Below are the code and all the weights of a small trained network. Each question names an input and a target symbol and asks about switching units off, where a switched-off unit gives its printed mean instead of its output.

import numpy as np


def w(rows, s, z=0):
    codes = np.array(rows[::2]) - 128.0
    scale = np.full(codes.shape[1], s)
    scale[-1] = z or s
    return codes * scale


def norm(h):
    return h / np.sqrt((h * h).mean(-1, keepdims=True) + 1e-5)


def f(y):
    return np.maximum(y, 0)


def softmax(a):
    e = np.exp(a - a.max(-1, keepdims=True))
    return e / e.sum(-1, keepdims=True)


def log_softmax(a):
    a = a - a.max(-1, keepdims=True)
    return a - np.log(np.exp(a).sum(-1, keepdims=True))


def net(x, mask):
    ids = ['αβγδζηθλμξπω'.index(c) for c in x.split()]
    T = len(ids)
    res = E[ids] + P[:T]
    u = 0
    for l in range(2):
        q, k, v = (norm(res) @ M[l].T for M in (Q, K, V))
        z = softmax(np.where(np.tri(T) > 0, q @ k.T / 4**0.5, -1e9)) @ v
        res = res + np.where(mask[u], z, O[l][:, -1]) @ O[l][:, :-1]
        u += 1
        y = f(norm(res) @ A[l][:, :-1].T + A[l][:, -1])
        res = res + np.where(mask[u : u + 4], y, B[l][:, -1]) @ B[l][:, :-1]
        u += 4
    return log_softmax(norm(res)[-1] @ U[:, :-1].T + U[:, -1])


Q, K, V, O, A, B = {}, {}, {}, {}, {}, {}
E = w([
[170,183,92,90,155,82,198,167,215,168,136,150],'α',
[126,144,71,193,143,129,126,59,177,202,169,61],'β',
[161,104,123,174,124,139,54,38,208,163,140,101],'γ',
[117,174,80,178,86,92,167,117,151,90,69,129],'δ',
[144,117,85,152,172,195,173,162,77,114,203,167],'ζ',
[158,122,104,205,108,112,104,175,206,108,154,98],'η',
[75,90,154,203,93,20,132,79,134,81,133,168],'θ',
[102,109,24,143,111,132,165,89,155,125,97,130],'λ',
[108,128,129,105,131,85,152,113,179,162,128,123],'μ',
[122,151,150,179,102,87,254,164,145,112,147,90],'ξ',
[152,115,81,132,173,123,150,116,146,109,138,74],'π',
[108,81,123,229,149,202,189,124,79,172,142,107],'ω',
],0.023)
P = w([
[172,45,130,79,127,92,120,148,77,141,149,53],'0',
[160,142,93,170,96,92,133,133,118,114,117,113],'1',
[103,184,100,153,134,80,126,152,110,180,115,92],'2',
[126,151,99,196,100,116,120,106,128,139,127,137],'3',
[139,141,100,167,106,127,129,102,162,92,119,166],'4',
[136,172,177,170,96,118,141,90,117,140,160,145],'5',
[146,156,196,210,139,87,141,72,172,120,114,135],'6',
[114,169,146,111,112,147,143,79,132,124,122,162],'7',
[111,136,204,117,112,116,164,75,184,128,132,174],'8',
[164,140,159,105,90,112,147,53,172,130,87,230],'9',
[117,133,187,87,98,168,144,99,195,84,117,180],'10',
[157,119,191,109,115,133,161,63,163,155,128,248],'11',
],0.015)
Q[0] = w([
[76,136,125,216,98,58,194,100,194,148,216,169],'L0H1',
[137,116,157,143,82,122,90,109,161,168,197,187],'L0H1',
[161,175,124,76,146,168,72,194,52,180,78,38],'L0H1',
[71,14,140,173,101,70,251,97,156,122,253,244],'L0H1',
],0.0058)
K[0] = w([
[108,29,143,94,35,118,86,114,104,162,127,79],'L0H1',
[164,82,150,145,61,149,94,163,126,184,118,92],'L0H1',
[128,206,135,169,178,146,85,97,163,107,146,209],'L0H1',
[165,2,137,45,133,108,156,143,109,135,169,94],'L0H1',
],0.0074)
V[0] = w([
[102,78,80,24,131,137,214,95,107,195,36,179],'L0H1',
[217,196,142,179,88,34,234,162,147,114,88,183],'L0H1',
[78,165,254,85,70,100,146,148,137,137,117,140],'L0H1',
[132,232,46,62,135,210,154,134,164,145,180,230],'L0H1',
],0.0065)
O[0] = w([
[146,138,98,130,67,5,122,102,161,160,255,89,117],'L0H1',
[160,88,221,187,56,130,64,198,171,156,104,114,123],'L0H1',
[83,95,139,179,72,121,71,146,119,119,183,192,38],'L0H1',
[124,151,167,129,164,124,124,36,160,140,142,73,2],'L0H1',
],0.0094,0.0098)
A[0] = w([
[252,172,156,37,174,222,98,145,37,218,220,109,93],'L0N1',
[178,176,146,71,167,249,210,81,211,141,177,196,145],'L0N2',
[149,123,167,193,106,228,230,227,145,204,96,181,253],'L0N3',
[101,107,67,35,96,45,149,2,166,166,183,144,190],'L0N4',
],0.0054,0.0032)
B[0] = w([
[133,47,127,219,150,66,98,122,228,54,110,94,147],'L0N1',
[145,60,253,110,183,116,136,56,160,105,129,110,217],'L0N2',
[175,201,105,126,106,171,108,50,246,96,97,1,255],'L0N3',
[133,164,149,202,128,217,151,104,164,144,137,51,215],'L0N4',
],0.0093,0.0085)
Q[1] = w([
[119,166,147,119,150,85,192,75,148,87,146,157],'L1H1',
[214,100,87,176,111,145,160,91,174,33,126,132],'L1H1',
[170,155,110,202,102,73,109,59,138,129,157,85],'L1H1',
[62,137,149,70,144,172,45,206,2,171,149,152],'L1H1',
],0.0084)
K[1] = w([
[81,137,177,140,122,120,47,55,121,153,117,186],'L1H1',
[26,171,197,142,112,45,74,81,134,148,119,168],'L1H1',
[59,143,167,143,189,68,158,168,126,121,195,128],'L1H1',
[254,124,85,62,106,130,128,160,226,180,142,74],'L1H1',
],0.0077)
V[1] = w([
[72,78,142,130,148,145,151,171,80,48,66,152],'L1H1',
[110,114,37,143,144,74,224,110,76,93,178,130],'L1H1',
[73,109,151,116,140,99,77,102,31,183,130,255],'L1H1',
[122,47,136,118,115,85,127,163,75,108,119,177],'L1H1',
],0.0099)
O[1] = w([
[62,76,76,122,156,114,43,137,98,147,51,205,96],'L1H1',
[94,211,163,130,147,126,189,161,51,172,129,155,147],'L1H1',
[69,114,173,118,150,166,8,175,193,164,99,196,7],'L1H1',
[70,9,150,143,158,202,139,217,96,116,121,131,70],'L1H1',
],0.012,0.02)
A[1] = w([
[116,113,210,180,202,222,87,186,197,155,1,166,3],'L1N1',
[83,137,124,172,45,197,214,114,222,83,112,112,167],'L1N2',
[43,58,141,120,180,137,28,199,112,191,16,210,44],'L1N3',
[61,137,242,137,177,115,205,151,72,86,160,87,106],'L1N4',
],0.0072,0.0035)
B[1] = w([
[107,86,101,132,156,9,170,131,104,106,137,95,165],'L1N1',
[176,77,187,166,114,153,132,134,108,182,151,106,244],'L1N2',
[104,170,132,156,153,102,157,97,255,103,185,32,162],'L1N3',
[144,145,164,193,87,101,111,115,83,155,93,177,167],'L1N4',
],0.013,0.011)
U = w([
[155,140,234,97,110,159,128,42,217,133,161,172,73],'α',
[78,128,177,111,175,101,144,109,78,179,28,183,90],'β',
[9,154,146,99,244,114,152,131,131,106,86,174,84],'γ',
[153,77,203,124,92,165,75,172,94,142,67,110,63],'δ',
[110,229,175,169,102,96,137,49,190,14,125,171,217],'ζ',
[115,47,109,77,147,139,139,98,126,128,15,146,38],'η',
[21,73,116,116,183,161,107,254,162,153,90,129,124],'θ',
[161,136,60,98,103,68,196,154,86,70,149,65,254],'λ',
[120,115,215,147,100,148,139,209,82,221,146,215,51],'μ',
[135,56,168,116,103,107,89,169,150,121,104,161,65],'ξ',
[114,169,187,109,133,161,141,161,67,163,46,161,56],'π',
[97,105,172,123,154,154,193,141,70,202,101,232,29],'ω',
],0.0083,0.0036)

Each question gives the input, a string of symbols that net reads in full, and the target symbol t.
The units are the heads (4 rows each of Q, K, V and O) and the neurons (one row each of A and B). Each row of codes is followed by its name. A weight is (code - 128) times the scale printed after its matrix; where a second scale follows, it is the last column's (O, A, B and U).
mask holds one flag per unit, layer by layer, with each layer's heads first. A switched-off unit (its flag False) gives its mean, the last column of its rows in O or B, instead of its output. The means were averaged over made-up inputs and are rounded, as every weight is.
A unit's drop is (log p(t) with every unit on - log p(t) with that unit switched off) / (log p(t) with every unit on - log p(t) with every unit switched off).
The circuit of an input: a set's keep is (log p(t) with only the set's units on - log p(t) with every unit switched off) / (log p(t) with every unit on - log p(t) with every unit switched off). Starting from all 10 units, units are removed one at a time, each time the one whose removal leaves the highest keep (on an exact tie, the one counted first), for as long as the keep stays at least 0.8.
units of the circuit, in order: the units of the circuit, biggest drop first
most important unit: the unit with the biggest drop
k most important neurons: the k neurons with the biggest drops, biggest first
top k neurons in layer l: the k neurons of layer l with the biggest drops, biggest first
drop of u: that unit's drop, to one decimal
input β α θ α γ α α ξ γ, target β: most important unit : L1H1
input γ θ λ β ω μ π β β λ ξ β, target γ: units of the circuit, in order : L1H1, L0N3, L0H1, L1N3
input η δ θ β α ω η π, target η: units of the circuit, in order : L1H1, L0H1
input θ α α δ γ λ μ η ω α μ, target θ: units of the circuit, in order : L1H1, L0N3
input γ δ θ η ζ ξ β γ π η ξ, target γ: units of the circuit, in order : L1H1, L0H1, L0N3
input α θ ζ γ γ ξ θ μ λ, target α: units of the circuit, in order : L0H1, L1H1, L0N3
input μ ζ ξ ζ θ γ ζ α λ β, target μ: units of the circuit, in order : L1H1, L0H1, L0N3
input β β β γ γ α α α θ ζ π, target β: top 2 neurons in layer 0 : L0N3, L0N4
input β α η θ η γ θ π ζ θ, target β: 2 most important neurons : L0N3, L0N4
input β β θ β γ π μ, target β: units of the circuit, in order : L1H1, L0N3
input θ β δ λ λ δ π, target θ: units of the circuit, in order : L1H1, L0H1
input η μ μ η δ γ ξ π π μ θ δ, target η: units of the circuit, in order : L1H1, L0H1
input θ λ μ, target θ: units of the circuit, in order : L1H1, L0H1
input μ δ ω ξ β μ ω γ ω β θ, target μ: units of the circuit, in order : L0H1, L1H1, L0N3
input γ γ γ η β α θ α δ β α, target γ: units of the circuit, in order : L1H1, L0N3, L0H1
input α ξ γ α α μ γ ξ α, target α: most important unit : L0N3
input ω β β θ η μ ξ ξ λ, target ω: top 2 neurons in layer 0 : L0N3, L0N4
input α θ ω γ δ γ η γ δ, target α: 2 most important neurons : L0N3, L1N2
input μ δ β π μ λ π θ μ, target μ: top 2 neurons in layer 0 : L0N3, L0N4
input γ μ α θ, target γ: most important unit : L1H1
input α δ μ α α θ α α, target α: drop of L1H1 : 0.4
input θ γ α α, target θ: drop of L1N3 : 0.0
input ξ θ α β π π η ζ ζ η, target ξ: drop of L0H1 : 0.6
